(in the rows, 128 means zero)
Rows lie near named flat spaces through zero. A row that begins with a name and a colon came from that space; any other row is followed by the name of its block's space that it lies nearest.
lal_gos: [124 159 113 111 107 155 140 122 131 150 169 142 133 101 139 102 104 134
 113 107 116  94 136 158 127 120 168]
nopib_bafa: [128 132 135 121 156 122 129 141 139  96 116 139 142 106 111 117 133 137
 165 163 131 143 106 133  97 117 135]
vunar_fopo: [130 129 130 110 140 106 133 126 139 152 184 120 117 110 116  81  92 123
 152 166 141 154 107 158 129 121  97]
mereb_nidom: [145 124 134 161 106 111 140 113  70 107 112 152  85 103 113 153 115 115
 114  59  79 103 146 101 138 105 101]
zavin_rimi: [126 111 147 112 123 106 127 110 107 127 132 127 129 148 135 107 127 139
 141 124 132 145 124 114 113 147 118]
vunar_fopo: [100 111 139 153  73 147 148 104 114 134 123  99 135 157 158 120 155 122
 116 123 150 138 166 112 125 133 115]
mereb_nidom: [120 123 170  69 152 126 143 147 148 130  88 111 153 160  99 113 126 136
 130 187 137 156  95 119 113 159 128]
lal_gos: [149 146 133 124 195 103 119 162 155  98 140 143 159  77 104 127 128 138
 188 173 127 128 106 174 100  92 138]
zavin_rimi: [134 128 193  58 156 114 175 148 124 143 108 108 157 140  96 115 121 137
 131 160 112 106 110 136 134 148 116]
lal_gos: [144 128 159 122 161 105 160 105 110 117 138 107 127 103 106 133 110 125
 180 134 106 131 122 143 103 118  91]
mereb_nidom: [157 137 130  73  99 100 117 150 157 182 152 119 143 131 119 127 121 139
  94 125 137 125 188 174 119  82 169]
vunar_fopo: [153 141 158 114 183 124 142  95 122 121 114  87 146 134 118 181 117 112
 163 133 123 135 114 126 123 164 122]
vunar_fopo: [ 86 112  57 219  78 172  65 129 129 121 121 161 102 169 190 129 159 118
  69  98 158 142 125  83 173 157 135]
zavin_rimi: [104 100 138  94 172 149 166 122 157 161 134  78 147 172 141 122 146 150
 152 156 131  93  96 135 146 181  86]
vunar_fopo: [130 132 136 134 124 129 137 127 100 113 114 156 125 115 137 128 156 140
 116 115 113  99 135 106 139 123 143]
zavin_rimi: [111 117 121  69 130 150 139 155 181 156 140 104 177 156 154 110 179 163
 124 160 174  83 136 145 142 146 170]
doni_pada: [123 122 159  82 137 128 171  92 114 159 117 121 106 146 125  97 154 154
 118 183 113 143 126  96 118 141 116]
nopib_bafa: [ 99 115  69 151 110 160  92 156 175 141 131 135 114 153 141 119 128 128
  98 129 150 134 109 128 148 137 129]
nopib_bafa: [141 103 186   4 100  96 185 171 139 144  85 112 135 140  61 103 129 155
 111 141 117 103 143 123 107 103 132]
vunar_fopo: [109 138 107 129 112 139 113 179 143 120 128 187 127 103 124  77 136 147
 101 152 124 118 112 136 131  98 157]
nopib_bafa: [114 114 100 182 126 138 100 140 114  86  88 164 111 132 133 148 139 132
 124  88 104 122 113  99 122 129 122]
doni_pada: [124 114 134 110 131 120 106 153 139  98  97 131 140 148 114 129 135 122
 129 145 162 151  97  99 135 155 136]
doni_pada: [143 121 155  93  80 106 160 106 102 144 139 113 138 124 132 122 139 145
 130  89 121 106 195 139  94  94 146]
zavin_rimi: [147 154 113 117 130 142 120 139 147 135 148 107 147 112 111 169  64 102
 129  60 114  92 129 176 131 133 150]
vunar_fopo: [122 112 109  89  98 128 153 161 147 156 140 143 111 115 114  95 139 159
 105 113 110  76 148 145 131  85 130]
vunar_fopo: [103 146 147 130 138 167 118 115 141 111 103 109 171 162 149 130 132 114
 131 175 166 171  98 111 119 190 161]
mereb_nidom: [ 98 132  94  99  68 173 109 170 172 148 116 139 131 156 124 104 106 123
  61 117 150 124 118 127 146 144 171]
lal_gos: [ 93  95 111 142 116 154  97 129 160 140  91  97 153 214 163 146 152 138
 111 126 156 154 128 112 119 179 126]
mereb_nidom: [162 109 156 140 170  88 111 113 103  85  82  99 128 146 102 204 113 101
 165  91 121 151 114 100 122 156  93]
mereb_nidom: [120 119 132 171 156 118 136  89 102  98 161 114 112 109 130 113  97 109
 194 133 129 159  88 126 115 149  68]
mereb_nidom: [141 117 100 145  73 114  96 123 100 109 101 164  93 129 124 151 118 132
  96  43 102 130 165 101 102  99 152]
mereb_nidom: [129 117 140  78 120 141 129 138 155  98  65  96 140 159  91 164 121 115
 127 129 154 153 109  92 108 161 151]
nopib_bafa: [129 129 130 155 147 135 143  97 117 108 127 108 115 115 125 146 125 113
 162 135 125 143 117 117 119 135 100]
nopib_bafa: [120 134 141 146 127 116 111 147  99  82 139 167 159 105 141  99 122 132
 153 105 133 113 108 135 122 134 147]
nopib_bafa: [124 118 128 138 155 126 157 118 132 117 153 111 145 103 142 123 160 149
 186 138 129  95 137 152 111 109 110]
lal_gos: [117 132 131 150 128 132 117 140 126 101 116 145 149 122 138 119 144 132
 140 141 137 137 125 128 112 123 143]
zavin_rimi: [ 87 134 119 141 123 162 156 151 145 138 180 136 146 102 149  59 131 136
 141 165 142  93 102 163 152 126 113]
vunar_fopo: [115 116 127  98  63 114 127 147  97 127 149 186 123 118 144  57 143 162
  96  95 131  95 145 114 130 109 164]
vunar_fopo: [140 122 123 113 126 100 128 131 137 141 184 110 122 107 109 107  74 115
 159 109 135 132 122 171 123 114  98]
vunar_fopo: [104 142  65 174 139 182  91 179 176 106 111 153 134 120 132 151 122 117
 105 111 130  97  90 138 159 137 152]
zavin_rimi: [123 116 122  83 112 135 132 107 131 155 139 118 136 160 150 117 132 158
 120  98 128 107 142 127 111 153 155]
doni_pada: [135 141  94 135 128 133 145 126 120 159 170 159  69  83 113 106  97 129
 106 108  81  92 119 142 157  96 104]
lal_gos: [146 133 159  70 140 120 163 135 132 146 124 100 125 125  85 138  88 113
 125 124 113 111 112 137 142 140 112]
nopib_bafa: [125 110 128 122 121 126 117 139 135 176 117 109 120 184 131 147 109 123
  81  99 111 120 133 132 160 154  99]
lal_gos: [ 90 129 116 153 111 172 127 132 137 141 122 130 132 157 156 110 141 124
  93 146 140 126 111 113 158 162 127]
doni_pada: [128 117 118 136 112 102 111 134 114 138 157 153 104 123 129  93 111 131
 120 119 125 139 124 131 137 115 107]
vunar_fopo: [127 136 104 129 142 149  87 138 157  86  88 131 125 139 112 157 122 102
 123 150 168 173  79  85 136 168 159]
doni_pada: [138 132 137 163 140 101 109 105  96 137 158 139 124 126 152 121 122 123
 136 127 122 150 136 136 133 128 109]
nopib_bafa: [126 133 138 154 143 108 101 145 102  82 112 175 134 111 118 109 108 130
 149 123 109 152  97 125 101 126 130]
doni_pada: [134 135 100 111 150 143 123 114 153 143 146 121 125 127 143 136 148 140
 131 143 144 116 123 126 139 140 153]
zavin_rimi: [151 130 135 133 109  93 124 156 119 112 144 142 138  87 115 130 132 124
 139 106 133 109 165 155 126  71 137]
zavin_rimi: [143 151 111 109 111 145 146 143 150 118 150 117 157  81 119 151 115 129
 149  73 124  65 163 178 106  88 176]
zavin_rimi: [139 136 140 120 136 133 128 114 125 110  90 119 129 135 115 160 134 119
 127 137 130 152 128 102 113 139 146]
zavin_rimi: [127 146 120 143 132 150 129 135 144 107 119 121 139 107 122 148 130 111
 137 139 141 128 125 132 128 121 145]
lal_gos: [131 126 160 126 130 121 151 110 113 151 132  96 134 145 128 137 113 116
 129 125 116 130 140 139 134 140  96]
doni_pada: [130 137 175 161 144 115 118 151  93  83  77 143 142 131 103 149 104  93
 123 132 114 156  95 107 142 150 105]
mereb_nidom: [159 119 140 139 141  91 106 126  93 106  81 146 112 136 106 180 114 128
 125  67  80 130 141 111 107 118 120]
zavin_rimi: [112 111 122 153 130 124 121 114 115 140 136 136 105 148 146 105 137 133
 122 146 127 149 114 109 141 143  92]
lal_gos: [117 135 164  97 128 142 163 124 107 136 126 113 130 138 101 114  59 111
 125  98  93 111  87 135 135 173 100]
mereb_nidom: [117 110 166 145 170 123 129 112 116  75  76 101 134 156 108 146 126 103
 173 177 148 194  70  80 115 183  81]
doni_pada: [137 150 171 170 194 123 130  94  93 112 116 117 138 130 139 154 134 101
 150 180 125 164  95 107 153 172  98]
zavin_rimi: [119 135 119 139 167 162 120 112 153 112 101  96 135 151 123 166 111 105
 145 146 139 155  83 113 127 181 122]
doni_pada: [127 123  91 113  93 135  96 162 145 134  97 169 121 143 122 134 121 157
  83  67  95 105 150 134 100 103 176]
nopib_bafa: [103  96  78 118  42 121 103 197 137 112  91 219  81 117 104  64 149 174
  68  98 104 117 147 104  98  52 156]
doni_pada: [106  97 123  93  96 134 153 126 135 147  95 135 102 158 116  98 144 170
 111 126  96 129 144 111  81 111 119]
doni_pada: [123 117 118 143  97 127 116 146 136 112 110 125 140 134 122 144 119 128
 131  84 122 125 154 144  97 105 134]
mereb_nidom: [148 105 174 147 146  66 134  88  70 100 131 119 106 123 112 124 110 113
 180 131 119 182 121 106 104 129  62]
mereb_nidom: [127 119 152 138 182 119 129 116 129 114 121 109 159 144 153 138 182 137
 166 188 159 141 113 114 138 156 116]
vunar_fopo: [163 144 197  61 169  78 166 116 117 136 152 101 155  99  85 111  86 130
 186 163 114 148 127 173  81 112 117]
lal_gos: [120 119 105 143 187 128 117 106 136 112 159 136 131 120 161 110 165 153
 182 168 149 128  90 119 128 153 122]
nopib_bafa: [133 137 126 117 114 150 134 120 138 133 100 110 122 139 123 160 144 113
  97 137 144 134 140 101 146 138 150]
mereb_nidom: [114 139 119 107 164 144 147 131 151 152 188 116 137 110 122  89  68 131
 164 130 112 101  79 183 128 150 104]
lal_gos: [115 126  60 154 154 144  67 195 192 121 110 168 114 130 111 130 115 133
 106 143 125 138  83 144 137 115 135]
lal_gos: [146 115 102  95 164 109 121 114 130 131 151 134  90 120 109 127  97 137
 149 102 113 115  86 117 135 149 109]
doni_pada: [ 83 103 111 126 106 153 139 130 158 161 155 114 157 163 173  78 159 171
 139 141 140 110 148 160  98 129 127]
lal_gos: [123 101 146 119 188 123 158 119 141 106 100  86 116 139  87 145 107 123
 189 156 111 148  74 119 105 154  55]
nopib_bafa: [131 122 148  66 192 104 119 170 178 151 141 110 173 150 105 106  99 148
 163 174 134 133  84 182 112 150 120]
nopib_bafa: [138 126 101 123 185 134 114 113 154 135 139 109 132 139 136 162 120 138
 159 115 120 113 104 143 124 157 126]
[117 144 166 128  70 122 151 105  69 111 135 169 120 100 137  64 140 131
 111 149 130 154 149  99 110 108 151] | zavin_rimi
[133 133 105 126  83 131  67 199 169  92  70 144 154 142  93 167  95 105
  91  82 147 151 137 138 106 108 184] | doni_pada
[137 141 153 162 126 111 120  97  70  91 163 133 147 107 151 129 100 101
 162  79 138 123 119 126 139 158 126] | vunar_fopo
[121 123 108  91  66 136 119 153 130 115 112 161 104 124 106 101 114 129
  84  98 139 124 123  97 131 121 165] | nopib_bafa
[103 104 143 113 121 126 160 109 126 152 153 110 124 145 143  74 148 148
 146 174 141 140 125 126 121 135  91] | doni_pada
[112 131 131 128 142 143 117 122 137 113 123 121 142 145 133 118 116 119
 141 154 151 158  90 117 125 170 131] | zavin_rimi
[170 137 123 114 140  93 111 126 145 151 156  99 133 115 107 169  85 112
 144  93 122 134 161 179 111  97 129] | mereb_nidom
[164 148 122 137 111 109  82 143 125 103 111 137 150 118 122 186 111 106
 115  66 136 129 163 140 119 110 183] | doni_pada
[105 113 101 116 113 169 136 128 177 131  99  94 165 161 150 154 167 162
 142 109 135 103 165 146  73 124 167] | doni_pada
[139 162 151 195 185 128 126  77 110 114 137 107 130 106 138 152 121  93
 173 195 129 199 116 134 113 134  99] | nopib_bafa
[125 104  96 147 124 135 127  97 139 115 126 108 122 135 156 153 181 148
 158 116 147 121 159 110 104 117 133] | zavin_rimi
[104 144 130  83 137 167 126 151 176 117 108 122 158 142 115 102 125 126
 125 196 170 158  79 119 121 167 170] | vunar_fopo
[133 105 134 115 109  91 155 114  91 135 168 145 102 102 121  85 109 155
 157  80  89  97 145 145 100  92  93] | nopib_bafa
[129 119 111 101 108 122 164 110 125 158 215 117 118  92 150  83 139 146
 151 109 146  66 149 154 153 108 120] | doni_pada
[102 102  93 101  72 129 135 167 159 175 150 158  97 132 127  56 147 167
  82 146 126 113 152 141 129  76 124] | vunar_fopo
[135 132 154 194 157 122 132 119  97  80  97 112 131 113 111 178 109  88
 164 113 108 145 113 122 127 133  80] | doni_pada
[125 143 121 171 133 117  96 151 113 112 141 170 137 107 126 112  77 125
 137  91  88 133 115 169 102 109 125] | lal_gos
[127 119 144 146 159 130 143 105 112 123 144  90 147 140 144 154 116 115
 166  98 126 101 112 137 145 169  90] | nopib_bafa
[127 128 113 132  99 132  98 156 129  80  90 158 129 121 113 139 129 119
 113 103 145 137 120  99 122 124 166] | vunar_fopo
[148 135 139 100 166 105 123 108 115 137 154 131 123 124 127 121 110 131
 145 135 126 133 103 127 136 153 127] | vunar_fopo
[157 163 152 171 158 119  99 125  99 101  91 141 139 120 118 189 106  92
 116 114 105 153 126 123 136 136 141] | doni_pada
[125 117 100  78 148 132 129 153 182 153 161 116 149 129 132 108 140 161
 147 140 147  91 122 165 123 123 148] | nopib_bafa
[118 130  97 152 113 128 104 120 146 145 193 116 125 121 144 100  86 110
 144 123 155 152 122 166 130 127 112] | mereb_nidom
[128 136 134 108 117 133 125 124 141 151 110 125 127 147 123 125 129 134
 103 156 125 160 144 127 106 122 147] | doni_pada
[117 136 132  99 147 155 134 145 174 135 110 104 163 145 131 133 160 134
 126 189 163 132 119 131 132 145 158] | mereb_nidom
[119 115 119  63 105 118 144 126 124 165 194 147 111 124 140  48 121 158
 117 126 144  92 110 128 156 143 134] | vunar_fopo
[110 113 129  88 112 116 127 148 126 153 131 180 120 142 141  53 162 182
  98 165 120 126 128 117 116 115 148] | zavin_rimi
[110 143 114 181 141 153 144 117 115 129 163 140 114  96 147 108 124 119
 138 138 112 108 111 141 153 124  98] | mereb_nidom
[142 120 114 170 130 116 125  96 105 118 129 122 119 120 143 168 132 135
 156  67  94 114 168 139  93 103 116] | doni_pada

Rows lie near named flat spaces through zero. A row that begins with a name and a colon came from that space; any other row is followed by the name of its block's space that it lies nearest.
vipo_keso: [117 117 151 158 130 124 123 140 108 146 164 114 130 135  44 104 121 118
 143 105  70 134 131 117 138 113 125]
vub_pida: [148  68  77 132 113 110 117 145  51 139 131 129 111 106  88 125 132 110
 161  75  82 144 119 161 138 150 140]
pes_fos: [113  67  89 122 150 128 104 132 110  93 142 158 128 102 138 112 177 147
 130 129 106 164 133 124 104 175 139]
far_balu: [172  95 115 123 110 127 113 178  34 154 161 134 129 113  56 107  82 120
 125 101 104 102 129 166 172 116 105]
far_balu: [143 178 152 120  89 123 100 120 140 152 124 116 137 156 170 129 123 132
 127 141 121 120 140 138 131  80 118]
vipo_keso: [135 121 112 111 134 129 128 130 108  96 101 133 119 116 191 149 145 139
 123 165 157 149 109 139  99 177 127]
vata_pano: [116  77 143 115 136 120 154 158 113 127 150 115 133 114  66 124 141 104
 126 122 131 123 123 128 148 135 110]
vata_pano: [127 122 152  92 111 111 111 107 122 153 115 126 138 134 138 100 108 102
 154 141  99 141 121 183 154 108 127]
vipo_keso: [136 172 136 113  97 115  93 106 150 137 108 135 156 132 203 137 129 143
 127 163 130 149 129 134 110 115 137]
vub_pida: [114  68  60 123 140 110 147 124  31  70 119 149 157 130  66 125 135  77
 114  86 142 148 125 152 112 207 131]
vata_pano: [130 156 141 141 135 131 125 103 140 126 132 133 160 138 114 120  98 105
 122 131 125 124 142 129 145 112 125]
vipo_keso: [123 100  86 107 116 114 159 172  82 151 104 116  95 122 128 153 126 141
 133  92 160 113  94 138 112 153 146]
vata_pano: [132 136 105 137 133 131 130 121 118 120 136 143 158 136 106 126 109 112
 109 104 144 111 147 124 140 121 129]
lizi_gepur: [128 145 175 156 155 117 131 123 209 147 177 119 186 129 119 125 149  97
 147 139 123 108 158 116 161  62 133]
pes_fos: [156 170 187 130 104 127 129 126 181 115 147 144 151 122  93 119 118 142
  89 172 163  96 148 118 140  99 100]
pes_fos: [139 157 143 113 132 141 107 104 153 132 103 127 113 129 219 130 121 143
 142 172 126 142 121 146 127 121 127]
vipo_keso: [ 74  70 157 106 179 146 154 145 110  81 142 130 112 121  81 100 148 133
 106 170 130 155 108 113 110 196 104]
vata_pano: [161 129  93 153 129 127 125 136 135 148 128 134 125  99 147 154 120 139
 144 102 129 119 129 120 137 118 150]
vipo_keso: [135 132 124 142 137 143 151 153 109 121 136 121 102 138  98 133 119 138
 111 113 151  97 126 116 127 132 117]
vub_pida: [131 151 129 126 122 134 122 112 134 101 127 139 129 156 137 116 138 129
 108 132 147 111 147 135 119 121 118]
vata_pano: [ 92 120 154 102 154 135 130 121 101  99 142 130 132 181 107  76 134 104
 118 143 127 117 136 166 128 130 107]
vipo_keso: [116 170 147 110  89 117 127 128 162 148 123 134 167 137 117 136 107 141
  87 135 163 113 136 100 125  99 124]
lizi_gepur: [139 143 118 160 125 124 144 160 133  91 147 158 135 112  78 140 144 179
  81 134 178 106 129  83  81 165 137]
vata_pano: [ 77  82 159  72 133 130 133  94 125 139  98 107 125 122 123 108 108  83
 144 150  88 182 108 146 159 146 108]
vata_pano: [149 121  93 137 147 149 109 146 106 128 132 145 103 110 172 131 122 168
 130 129 125 126 125 126 121 142 137]
far_balu: [ 82 113 130  96 126  97 108 121 138 137 149 145 230 131 119 113 135  97
 112 136 128 155 143 124 132 118 140]
vub_pida: [ 96 130 150  93 140 132 122 130 145 144 139 136 174 132 134 111 103 124
 104 152 141 130 133 122 147 110 120]
vub_pida: [183 186 159 202 125 137 139 150 191 172 123  89  50 100 178 179 138 188
 181 140 108 115 101  92 107  99 154]
vub_pida: [108 149 149 124 126 119 125 135 150 159 139 116 172 134 135 136 115 121
 124 136 129 132 129 108 135  99 133]
pes_fos: [133 136 105 114 125 128 154 155  69 143 111 111 131 146 129 150  87 108
 117 108 167 104 110 144 136 134 123]
vipo_keso: [118 140 121 146 117 126 137 132 145 121 137 130 136 136  95 137 142 137
 106 106 142 116 141  92 113 123 131]
vub_pida: [ 76 144 145 101 147 160 129 107 136 112 131 129 138 177 121  97 110 117
  84 134 140 119 149 109 137 114  99]
vub_pida: [162 118 116 130 106 103 119 132 118 133 125 140 134 105 127 133 134 127
 146 125 125 129 123 157 129 131 141]
vub_pida: [155 145 158 136 120 131 115 134 176 164 132 125 100 104 157 128 124 164
 152 149 110 120 122 130 140  94 136]
far_balu: [126 127 124 153 134 142 103 116 105 103 160 135 128 159  89  95 144 119
 121 106  88 124 162 126 130 115 112]
far_balu: [118 157 146 137 114 136  95 117 150 141 139 121 125 150 150 117 141 147
 129 134  92 138 144 108 119  95 124]
lizi_gepur: [150 120  96 107 107 116  92 104 118 139 123 153 154 123 157 113 119 111
 139 109 113 129 148 170 154 104 137]
pes_fos: [137 152 140 134 129 124 148 102 155 127  88  96  99 137 193 160 142 108
 164 143 137 137 109 143 119 130 135]
pes_fos: [ 59 106 129 101 153 131 146 125  70 130 110 112 101 174  95  89 107 114
 138 112 101 147  96 152 109 163 135]
lizi_gepur: [109  86 143 108 152 116 109 113 159 128 157 137 164 124 138  95 165  96
 155 139  98 143 148 157 155 104 130]
far_balu: [152 154  83 153 141 139 141 137  88 139 108 128  90 142 151 140  93 143
 143  92 142  99 112 146 118 136 154]
vub_pida: [152 115  76 176 152 127 135 120  92  83 150 151 143 135  82 125 142 101
 128  80 133 109 154 136 124 148 140]
vata_pano: [142  53 180  91  91 110 133 144 122 152 130  94 134  57  74 149 131  86
 144 161  85 180 110 126 182 136  81]
vipo_keso: [128 178 131 133 123 156 137 164 135 122 141 125 109 169 143 137 128 173
  74 128 186  72 143  90 107 102 108]
vata_pano: [ 91 135 119  98 156 153 124  90 127 118 102 129 110 172 180 100 116 113
 130 127 126 131 132 153 133 126 126]
lizi_gepur: [137 168 128 147 126 118 142 130 134 124 137 135 160 151 110 132 114 119
 112 117 166  92 139 129 123 110 136]
pes_fos: [141 131 133 122 175 164 144 100 181 103 102 144  58 120 195 116 129 156
 141 158 154 107 123 151 133 139 132]
far_balu: [140 132  87 143 152 102 137  92 114  60 112 163 190 126 154 141 148  89
 126 140 175 141 134 159  98 184 154]
far_balu: [137 177 160 136 102 123 129 104 161 153 103 101 103 150 156 137 119 125
 152 133 115 124 120 137 127  95 131]
far_balu: [139 146 140 135 156 146 156 123 164  90 103 146  94 102 157 143 123 171
 110 179 181 123 105 114  98 179 134]
lizi_gepur: [186 129  48 154 112  94 143 124  81  97  97 151 141 110 150 171 137 109
 143  89 177 114 120 167 103 171 165]
lizi_gepur: [114  90 108  99 140 134 156 159 131 153 113 130  91 101 129 136 117 156
 127 113 155 115 102 123 133 143 142]
pes_fos: [138 185 167 119  98 116 121 102 137 136 104 101 152 159 176 143 115  96
 134 161 135 134 127 149 131 100 113]
far_balu: [ 82 147 111 139 139 136 127 122 155 154 132 121 133 158 136 126 130 140
 125  90 118 124 137  89 115 101 152]
pes_fos: [147 113  94 155 134 136 165 181  91 114 139 126 111 107  80 165 127 148
  99 101 174 100 118  89 113 162 124]
vata_pano: [162 145 117 160 110 119 125 127 125 117 148 138 171 118  87 144 121 108
 110 110 139 113 154 113 141 114 121]
lizi_gepur: [113 157 117 162 139 156 100 117 131  74 158 162 130 158 106 100 151 171
  78 130 125 123 164  81  87 142 119]
vipo_keso: [ 83 113 160  94 156 151 161 142 132 139 119 122  84 139  95  98  95 149
 112 143 141 115 101 126 134 142 118]
pes_fos: [136  74  96  74 107  72 131 113 147 176  97 123 168  97 189 146 149  66
 193 102 131 142 116 203 168 101 166]
lizi_gepur: [132  99 177 117 134 141 121 124 167 179 138  82 135  88 148 149 115  87
 164 152  73 163 129 111 198  82  97]
pes_fos: [134 143 151 168 118 126 105  89 152 122 129 119 130 114 113 131 137 121
 152 139  64 175 134 103 121 132 129]
far_balu: [183 139 124 152 129 126 178 133 123  95 103 134  96 102 100 159 109 125
 123 134 189  93 109 144 126 166 126]
vub_pida: [ 86  91 154  93 125 136 108 132 156 149 128 117  92 118 150 108 160 160
 140 148  82 165 117 111 122 126 122]
lizi_gepur: [ 95  65 103  72 128 115 122 121 132 130 117 155 143 102 129 107 141 127
 124 123 130 150 124 146 137 149 139]
vub_pida: [163 170 155 147 125 118 162 146 187 127 117 102 147 104 190 199 147 127
 126 172 198 112 118  99 118 120 126]
lizi_gepur: [106 151 191 137 144 140 143 154 143 139 151 102 104 155 101 110 127 148
 125 158 121 113 116 112 119 112 112]
far_balu: [100  86 148 120 132 110 131 128 151 141 138 122 152  93  94 127 143 115
 144 137  96 169 117 110 135 140 135]
vata_pano: [ 97 100 151  71 150 140 131 113 125 152 112 119 115 140 151  94  98 101
 145 144 113 135 116 173 169 114 115]
pes_fos: [116  34  56 124 172 120 176 142 116 116 119 137  86  98 105 134 166 109
 164  61 145 116 113 151 133 170 164]
lizi_gepur: [145 128 104 155 119 120 103  91 147 106 122 138 147 108 155 146 157 116
 143 123 101 163 146 115 119 138 140]
vipo_keso: [ 58 122 135  91 128 137 121 127 173 150 131 126 132 152 143 110 148 153
 104 121 126 135 136  88 116 105 132]
lizi_gepur: [ 69 154 206 134 149 191 106 126 144 140 138  83  32 176 134  86 129 184
 126 169  44 158 118  74 109 114  87]
vub_pida: [148 159  91 195 149 136 144 117  95 100 138 132 126 156  83 134 114 110
 129  78 130 102 143 120 115 137 143]
pes_fos: [146  92 127 108 116 101 142 121 131 137 136 150 169  99  59 112 104  86
 130 108 140 110 137 167 176 116 129]
vipo_keso: [121  82 103 118 150 122 170 129 125 103 108 137 104 105 105 135 139 118
 133 115 161 125 108 141 123 176 141]
vipo_keso: [124 119 109 108 118 117 149 165  91 120 109 126 115 124 140 150 135 151
 111 136 174 123  99 129  93 169 132]
far_balu: [100  63 173  90 132 114 160 135 135 152 130 108 124  98  53 111 116  90
 146 134 106 145 106 144 171 133 111]
vata_pano: [106  70 179  97 152 122 146 156 112 147 150 113 128 105  70 100 115 107
 145 157 102 142 103 151 162 137 109]
[141 116 114 144 135 134 160 164 122 118 135 130 107 108  94 150 131 150
 109 117 166 103 119 102 118 150 127] | pes_fos
[115 129 183 128 116 133  94 107 149 143 139 109 108 134 126  98 142 131
 155 156  50 165 131 130 136 105 112] | far_balu
[104 103  90 132 155 141 111 132  85  91 151 153 131 153 113  96 150 135
 111 107 117 129 146 129 107 153 130] | vub_pida
[ 93 114 198  71  60  96 121 121 125 114 107 105 131 138  95 116 165 117
 110 181 111 176 110 133 103 150  87] | vata_pano
[146 181 122 153 120 141 122 135 148 147 138 139 121 146 128 126 102 163
 110 108 146  84 143 111 126  89 138] | lizi_gepur
[142 165 148 128 131 142 144 133 168 155  99 109  82 121 192 154 110 160
 142 153 150 115 103 122 124 115 135] | pes_fos
[140 179 117 170 121 156 144 111 139 119 100 118  76 138 126 155 103 157
 112 111 137 118 123  82 105 140 128] | vipo_keso
[150 150 127 149 108 121 148 150  92 110 123 108 141 129 110 171 125 116
 106 133 161 125 120 105 109 151 110] | pes_fos
[121 116 130 130 131 140 124 132 146 126 140 115 112 134 143 132 161 129
 130 122 117 128 142 110 131 111 116] | vub_pida
[138 106  94 131 117 124 130  84 142 117  96 129 149  88 140 165 124  89
 135 111 121 169 135 110 147 150 130] | vipo_keso
[158 160 187 151 121 133 144 167 136 186 123  75  48 126 146 143 112 161
 180 151  99 112  85 139 130  98 128] | lizi_gepur
[140  87  99 106 103 112 129 118  78 116 114 134 129 123  92 121 126  89
 132  97 120 135 130 167 147 145 118] | vub_pida
[ 98 142 114 135 156 148 137 105 132 108 122 134 135 153 130 122 116 120
 110 118 140 127 137 109 120 139 131] | vata_pano
[160 168  92 166 133 139 137 137 116 121 116 137 104 130 149 152 110 159
 122 110 159 100 123 117 104 139 149] | far_balu
[100 143 173 102 117 143  99 131 138 140 154 121 179 140 122 114 111 124
  87 165 115 144 150  93 149  96  88] | vipo_keso
[ 83 105 101 129 150 142 106 123  53  98 137 132 129 164 107  96 133 121
 119 113  84 163 130 124 101 169 123] | pes_fos
[ 63 136 118 105 156 144 121 108 157 110 149 164 158 180 110  73 131 139
  83 109 148 102 163 115 120 108 135] | lizi_gepur
[126 146 141 133 104 112  83 106 158 141 152 134 188 133 143 120 147 114
 130 133  93 149 160 118 136  85 129] | vipo_keso
[137 133 126 143 113 140 128 178  73 149 159 103 133 142  82 142 110 127
 104 103 123 107 136  98 141 107  99] | vipo_keso
[166 161 153 147 101 113 173 153 147 111 109 102 122 110 132 193 144 130
 113 159 196 110 108 104 104 147 114] | pes_fos
[108 138 146  94 117 115 132 130 107  96 134 131 165 177 121 107 145 100
  95 146 168 108 142 156 119 125 104] | pes_fos
[ 92  91 149  99 143 136  93  89 150 153 135 121 154 117 145  99 122  92
 156 139  53 182 141 133 173 104 119] | vipo_keso
[122 145 100 111 124 121 123 107 141 152  98 131 107 155 189 120 127 131
 155 101 133 112 124 166 124 104 160] | vata_pano
[141  96 131 109 132 106 148 128 128 156 116 103 150 103 146 152 122  70
 169 126 129 137 114 165 170 116 130] | lizi_gepur
[141 162 145 126  88 111 116 143 118 162 139 116 175 137 112 141 101 115
 113 125 132 117 136 120 143  88 117] | pes_fos
[158  99  81 139 119 154 110 143  48  74 121 145  96 102 120 144 132 153
  93 131 125 154 128 105 104 199  99] | lizi_gepur
[ 93  85 171  61 123 146 132 168  80 156 120 107  72 130 105  94  99 152
 117 161 107 140  90 146 142 144  90] | lizi_gepur
[120 132 131 133 108 149  89  99 147 133 111 126  88 114 157 126 136 163
 133 137  68 176 129  93 115 134 123] | lizi_gepur
[119 156 161 133 107 124 155 155 129 125 126 122 132 124  72 144 107 156
  85 151 165 120 109  85 102 150 115] | lizi_gepur
